[ 2.43  4.37  1.19  1.16 -2.37 -2.00  3.54 -1.81 -3.00 -0.12  1.66 -2.41
  1.45 -1.29 -4.52  2.10 -2.49  1.25  0.04 -0.45 -0.56  1.46 -0.06 -0.80
 -1.48 -3.23  2.70  2.06  0.29 -3.08  3.05 -0.06 -0.18  0.76  0.90] : V
[ 2.62  3.35 -0.49  0.23 -1.88 -1.65 -0.25  3.82 -1.04  1.24 -1.00  3.84
 -0.33 -2.98 -3.15  0.28 -3.77  0.93 -3.77 -1.69 -2.51 -0.08  1.10 -0.94
 -1.67 -3.73  2.57  2.34 -2.98 -5.53  1.77 -0.54 -0.66  0.83 -2.11] : F
[ 2.12  3.00 -1.31 -0.65 -2.31  0.13  0.03  3.24 -1.33  0.35 -0.10  2.66
 -0.82 -4.42 -3.19  0.67 -5.08  2.20 -1.95 -0.34 -2.28  1.10 -0.35 -0.87
 -0.78 -2.54  1.71  0.29  1.12 -4.82  2.22 -0.63 -0.98 -0.94 -0.06] : D
[ 2.43  4.37  1.19  1.16 -2.37 -2.00  3.54 -1.81 -3.00 -0.12  1.66 -2.41
  1.45 -1.29 -4.52  2.10 -2.49 -1.49  0.04 -0.45 -0.56 -1.49 -1.44 -1.68
  0.72 -1.57 -0.71  0.06 -3.13  3.67  8.22 -3.68  0.29 -0.29 -3.44] : X
[ 1.19  1.36 -1.75  2.74  2.98  1.73  1.51 -0.55  0.60  4.06  3.15  2.35
  2.17 -1.21  1.51  0.07 -0.91  0.50 -0.29 -4.64  0.43  1.32 -1.35  0.57
  1.46  1.86 -2.70 -4.46 -2.68 -2.84  3.52  0.97  3.08 -2.69 -1.70] : S
[ 2.89  1.10 -5.49  2.56  2.95  1.90  2.99 -1.77  1.11  1.00  4.11  1.32
  0.98 -0.86  1.73  1.55  0.13 -1.99 -1.74 -1.50 -2.56  2.09 -3.83 -1.18
 -0.62 -2.11 -2.80 -1.78 -4.13 -0.83  5.62  0.94  1.95 -4.87 -2.72] : R
again X: 
[-1.49]
asked: [2.35 2.17]
S
again S: 
[1.51]

[-3.48 -1.32  0.23 -2.65  0.03 -0.36 -3.49 -0.67]  K
[-0.45  4.09 -0.50  1.34 -0.01  0.26  0.40  1.01]  C
[-3.52 -0.67 -0.71 -5.52 -0.18 -2.06 -3.59 -0.61]  J
[-1.42 -5.75 -0.71 -5.52 -0.18 -2.06  9.54 -0.61]  M
[-7.45 -2.19 -0.19 -5.35 -0.03 -1.01 -8.81 -0.41]  U
asked: [-5.75 -0.71]
M
asked: [-3.49 -0.67]
K
asked: [-1.42 -5.75 -0.71 -5.52 -0.18]
M

[-7.49  2.69  2.71 -0.88]  L
[2.51 0.35 4.36 1.21]  G
[1.21 0.35 4.36 1.21]  P
[-1.50  0.35  4.36 -1.70]  H
[2.22 8.35 1.21 4.36]  W
asked: [1.21 0.35 4.36 1.21]
P
again P: 
[1.21]
asked: [1.21 0.35 4.36]
P
asked: [ 0.35  4.36 -1.70]
H

[-1.72  3.45 -6.40  0.82  1.76 -0.18 -2.05  2.96 -2.55] = E
[ 1.76 -0.18 -2.05  2.98 -8.22 -0.14 -1.22 -5.74  1.09] = Q
[ 0.58 -2.86 -4.41 -1.05 -8.22 -0.14 -1.22 -5.74  1.09] = A
asked: [ 3.45 -6.40  0.82  1.76 -0.18 -2.05  2.96 -2.55]
E
asked: [ 1.76 -0.18 -2.05  2.96]
E
asked: [-1.72  3.45 -6.40  0.82  1.76 -0.18 -2.05  2.96 -2.55]
E

[ 0.00 -0.59 -0.07  0.47 -0.31 -0.10]  T
[ 0.04  1.10  0.86 -1.84  0.63  0.35]  N
[-0.78  7.33 -0.78  7.33 -0.78 -1.21]  B
[ 0.00 -0.59 -0.07  0.58 -0.41  0.06]  Y
[-0.31 -0.09 -0.07  0.58 -0.41  0.06]  Z
asked: [-0.31 -0.09 -0.07  0.58 -0.41  0.06]
Z
asked: [-0.31 -0.10]
T
asked: [ 0.00 -0.59 -0.07  0.47 -0.31 -0.10]
T
asked: [-0.78  7.33 -0.78  7.33 -0.78 -1.21]
B
asked: [ 0.04  1.10  0.86 -1.84  0.63]
N
asked: [ 0.04  1.10  0.86 -1.84  0.63  0.35]
N

[0.07 0.17 0.03 0.05 0.14 0.10 0.04 0.10 0.09 0.17 0.14]  Degi
[ 2.87 -0.85  1.12  2.46 -0.67  6.24 -2.41  5.24  5.93 -0.79 -0.79]  Zanez
[0.49 2.17 0.26 0.61 1.84 0.68 0.42 0.84 0.51 2.24 1.85]  kedo
[ 2.87 -0.85  1.12  2.46 -0.67  6.24  1.37  5.24  5.93 -0.79 -0.79]  bule
[-1.89  0.50 -3.17 -3.17  0.31 -3.77 -0.82 -3.17 -3.69 -3.17  0.34]  fiz
[-0.70 -0.78 -0.34 -1.61 -0.61 -2.13 -0.54 -2.03 -1.66 -1.07 -0.48]  laz
[ 2.87 -0.85  1.12  2.46 -0.67  6.24  1.37  5.24  5.93  0.63  0.55]  Vovog
[ 0.26 -0.04 -0.10  0.60 -0.06  0.92  0.23  0.74  0.83  0.15 -0.16]  bonez
[ 2.87 -0.85  1.12  2.46 -0.67  6.24  1.37 -3.29  0.09  0.17  1.42]  naz
[ 3.67 -2.21  1.66  2.92 -2.11  7.65  1.69  6.53  7.14 -2.39 -1.96]  Kudek
[ 2.15 -1.29  1.26  1.13 -1.27  4.09  0.80  3.62  3.89 -1.80 -0.91]  Gura
again fiz: 
[-3.17]
asked: [0.07 0.17 0.03 0.05 0.14 0.10 0.04 0.10 0.09 0.17 0.14]
Degi

[ 0.77 -0.26 -3.57 -0.05 -0.26  0.13  3.93  3.84 -0.26 -0.53 -1.38 -2.72
  8.38 -5.01 -3.30  1.43 -0.26 -9.53  4.21  1.48 -2.67  4.11  3.78  2.47
  4.35 -1.07  2.61] = bimu
[ 4.21  1.64 -3.57 -0.05 -5.19  0.13  3.93  3.84 -4.61 -0.53 -1.38 -2.72
  8.38 -5.01 -3.86  1.43  4.14 -9.53  4.21  1.48 -2.67  4.11  3.78  3.34
  4.35 -1.07  2.61] = Limod
[-0.01 -1.22 -2.61  1.19 -4.78  1.48  3.04  2.50 -4.00  0.30 -0.23 -2.40
  7.50 -5.38 -2.84  1.03  3.10 -8.14  4.18  4.11  4.35 -2.67  2.47  1.48
  3.78 -0.78  2.61] = Kevan
asked: [-5.38 -2.84  1.03  3.10]
Kevan
asked: [4.18 4.11]
Kevan
asked: [-5.38 -2.84]
Kevan
again bimu: 
[-0.26]
asked: [ 1.48 -2.67  4.11  3.78  2.47  4.35]
bimu

[ 0.55  0.00  1.41 -2.04 -0.97] = zopa
[ 3.04 -1.15  6.59 -9.21 -3.48] = bafin
[-2.94  1.22 -5.99  8.27  2.89] = rof
[-0.18 -5.99  1.22  8.27  0.08] = peti
[ 3.04 -1.15  2.81 -3.52 -1.11] = Lisiz
[ 0.55 -0.97 -0.97 -0.97 -0.97] = beka
asked: [ 3.04 -1.15  2.81 -3.52]
Lisiz
asked: [ 0.00  1.41 -2.04 -0.97]
zopa
asked: [ 1.22 -5.99  8.27]
rof
asked: [-9.21 -3.48]
bafin
asked: [ 0.00  1.41 -2.04]
zopa
asked: [-5.99  1.22  8.27  0.08]
peti
again beka: 
[-0.97]

[-1.27 -0.71 -1.27 -1.27 -1.27  0.98]  vor
[-0.20 -0.71 -0.20 -1.27 -1.69 -0.20]  Doti
[ 0.85 -1.27 -1.69  3.03  2.20 -1.18]  rana
[-0.89  1.15 -0.89 -0.89  0.79  9.60]  lak
[-1.30 -0.61  0.90 -0.64 -2.38 -0.07]  puz
[-0.20 -0.71  0.89 -1.27 -1.69  0.40]  fata
[ 0.56  0.62 -2.65  3.03  2.20 -1.18]  benog
again Doti: 
[-0.20]
asked: [-1.27 -1.27 -1.27]
vor
asked: [-0.89  0.79  9.60]
lak
again vor: 
[-1.27]
again lak: 
[-0.89]
asked: [-1.30 -0.61  0.90 -0.64 -2.38 -0.07]
puz

[-1.37  1.59 -0.12  1.15 -4.63] : tokip
[-0.75  0.64  6.60  5.30  8.20] : lim
[-0.51 -0.75  0.65  6.60  5.30] : dem
asked: [-0.75  0.65  6.60  5.30]
dem
asked: [-0.75  0.64  6.60  5.30  8.20]
lim

